Here is a tiny trained network, its code and every weight. The questions are about switching its units off for an input and a target symbol, where a switched-off unit gives its printed mean instead of its output.

import numpy as np


def w(rows, s, z=0):
    codes = np.array(rows[::2]) - 128.0
    scale = np.full(codes.shape[1], s)
    scale[-1] = z or s
    return codes * scale


def f(y):
    return y / 2 * (1 + np.tanh(0.7978845608 * (y + 0.044715 * y**3)))


def softmax(a):
    e = np.exp(a - a.max(-1, keepdims=True))
    return e / e.sum(-1, keepdims=True)


def log_softmax(a):
    a = a - a.max(-1, keepdims=True)
    return a - np.log(np.exp(a).sum(-1, keepdims=True))


def net(x, mask):
    ids = ['αβγδεζηθλμξπσφψω'.index(c) for c in x.split()]
    T = len(ids)
    res = E[ids] + P[:T]
    q, k, v = (res @ M[0].T for M in (Q, K, V))
    z = softmax(np.where(np.tri(T) > 0, q @ k.T / 2**0.5, -1e9)) @ v
    res = res + np.where(mask[0], z, O[0][:, -1]) @ O[0][:, :-1]
    y = f(res @ A[0][:, :-1].T + A[0][:, -1])
    res = res + np.where(mask[1:9], y, B[0][:, -1]) @ B[0][:, :-1]
    return log_softmax(res[-1] @ U[:, :-1].T + U[:, -1])


Q, K, V, O, A, B = {}, {}, {}, {}, {}, {}
E = w([
[115,150,120,105],'α',
[103,169,154,156],'β',
[190,43,141,175],'γ',
[78,187,150,157],'δ',
[111,140,71,149],'ε',
[141,192,184,35],'ζ',
[90,96,153,196],'η',
[194,75,168,95],'θ',
[158,121,250,86],'λ',
[80,169,41,149],'μ',
[145,99,125,154],'ξ',
[162,62,27,171],'π',
[148,146,32,47],'σ',
[137,129,60,125],'φ',
[144,94,102,157],'ψ',
[139,114,116,144],'ω',
],0.018)
P = w([
[182,175,146,157],'0',
[129,152,125,140],'1',
[159,238,173,173],'2',
[246,165,42,152],'3',
[113,129,142,87],'4',
[177,220,188,182],'5',
[247,141,23,145],'6',
[87,110,160,47],'7',
[185,215,113,174],'8',
[216,129,57,130],'9',
],0.011)
Q[0] = w([
[254,140,16,237],'h0',
[66,61,142,90],'h0',
],0.0071)
K[0] = w([
[20,8,119,41],'h0',
[168,117,77,158],'h0',
],0.011)
V[0] = w([
[23,100,233,133],'h0',
[138,28,70,254],'h0',
],0.0075)
O[0] = w([
[202,217,225,236,152],'h0',
[113,1,147,210,252],'h0',
],0.0095,0.0041)
A[0] = w([
[58,54,247,54,251],'n0',
[148,210,92,134,37],'n1',
[54,201,121,173,16],'n2',
[114,129,181,229,104],'n3',
[102,171,70,52,143],'n4',
[1,169,123,192,113],'n5',
[151,181,63,112,139],'n6',
[188,169,190,145,190],'n7',
],0.0085,0.0019)
B[0] = w([
[234,230,141,204,181],'n0',
[132,103,190,39,161],'n1',
[85,98,98,180,152],'n2',
[230,103,81,173,254],'n3',
[220,83,45,95,149],'n4',
[228,161,23,169,177],'n5',
[199,80,254,162,155],'n6',
[59,189,89,110,208],'n7',
],0.007,0.0092)
U = w([
[108,171,123,77,239],'α',
[39,178,151,161,91],'β',
[150,12,204,125,184],'γ',
[91,217,101,145,105],'δ',
[95,124,70,88,183],'ε',
[164,209,110,38,2],'ζ',
[186,196,103,216,128],'η',
[150,115,190,85,118],'θ',
[168,229,229,132,69],'λ',
[118,160,1,91,165],'μ',
[104,90,175,115,81],'ξ',
[35,35,102,106,157],'π',
[172,102,85,18,81],'σ',
[120,85,92,56,84],'φ',
[65,83,158,125,154],'ψ',
[68,88,186,113,146],'ω',
],0.0076,0.0044)

Each question gives the input, a string of symbols that net reads in full, and the target symbol t.
The units are the heads (2 rows each of Q, K, V and O) and the neurons (one row each of A and B). Each row of codes is followed by its name. A weight is (code - 128) times the scale printed after its matrix; where a second scale follows, it is the last column's (O, A, B and U).
mask holds one flag per unit, heads first, then neurons. A switched-off unit (its flag False) gives its mean, the last column of its rows in O or B, instead of its output. The means were averaged over made-up inputs and are rounded, as every weight is.
A unit's drop is (log p(t) with every unit on - log p(t) with that unit switched off) / (log p(t) with every unit on - log p(t) with every unit switched off).
The circuit of an input: a set's keep is (log p(t) with only the set's units on - log p(t) with every unit switched off) / (log p(t) with every unit on - log p(t) with every unit switched off). Starting from all 9 units, units are removed one at a time, each time the one whose removal leaves the highest keep (on an exact tie, the one counted first), for as long as the keep stays at least 0.8.
units of the circuit, in order: the units of the circuit, biggest drop first
most important unit: the unit with the biggest drop
top k neurons: the k neurons with the biggest drops, biggest first
drop of u: that unit's drop, to one decimal
input μ λ η η δ η γ δ, target η: most important unit	n0
input θ γ μ λ γ ω ψ, target γ: top 3 neurons	[n7; n5; n0]
input γ μ μ, target μ: top 2 neurons	[n5; n4]
input μ η ε η σ ξ α, target σ: units of the circuit, in order	[h0; n4; n6]
input φ σ φ, target σ: units of the circuit, in order	[h0; n4; n6]
input λ λ γ δ, target λ: units of the circuit, in order	[h0; n1]
input δ μ ζ ε γ γ λ π η ψ, target π: units of the circuit, in order	[h0; n0]
input α μ η γ σ ε, target σ: units of the circuit, in order	[h0; n4; n6]
input ω μ η η η η ε λ η π, target λ: top 2 neurons	[n6; n1]
input η δ η λ η π π λ μ σ, target λ: units of the circuit, in order	[h0; n6]
input γ η α η γ η η σ γ γ, target σ: units of the circuit, in order	[h0; n4]
input γ ε η ξ λ γ η, target λ: units of the circuit, in order	[h0; n1]
input φ γ λ ξ, target γ: units of the circuit, in order	[h0; n7]
input μ η ξ μ γ η η, target γ: units of the circuit, in order	[h0; n0]
input μ μ μ π γ λ π θ ζ, target ζ: units of the circuit, in order	[h0]
input η η μ θ λ, target λ: top 2 neurons	[n0; n3]
input μ λ ε, target λ: top 2 neurons	[n6; n1]
input ψ μ α γ σ, target σ: units of the circuit, in order	[n4; h0; n6]
input π π γ η λ γ, target λ: drop of h0	1.1
input γ σ ω η μ η η η, target η: units of the circuit, in order	[n0]
input γ μ η η η φ η λ, target λ: drop of n0	2.1
input η λ ε, target λ: drop of n3	0.0
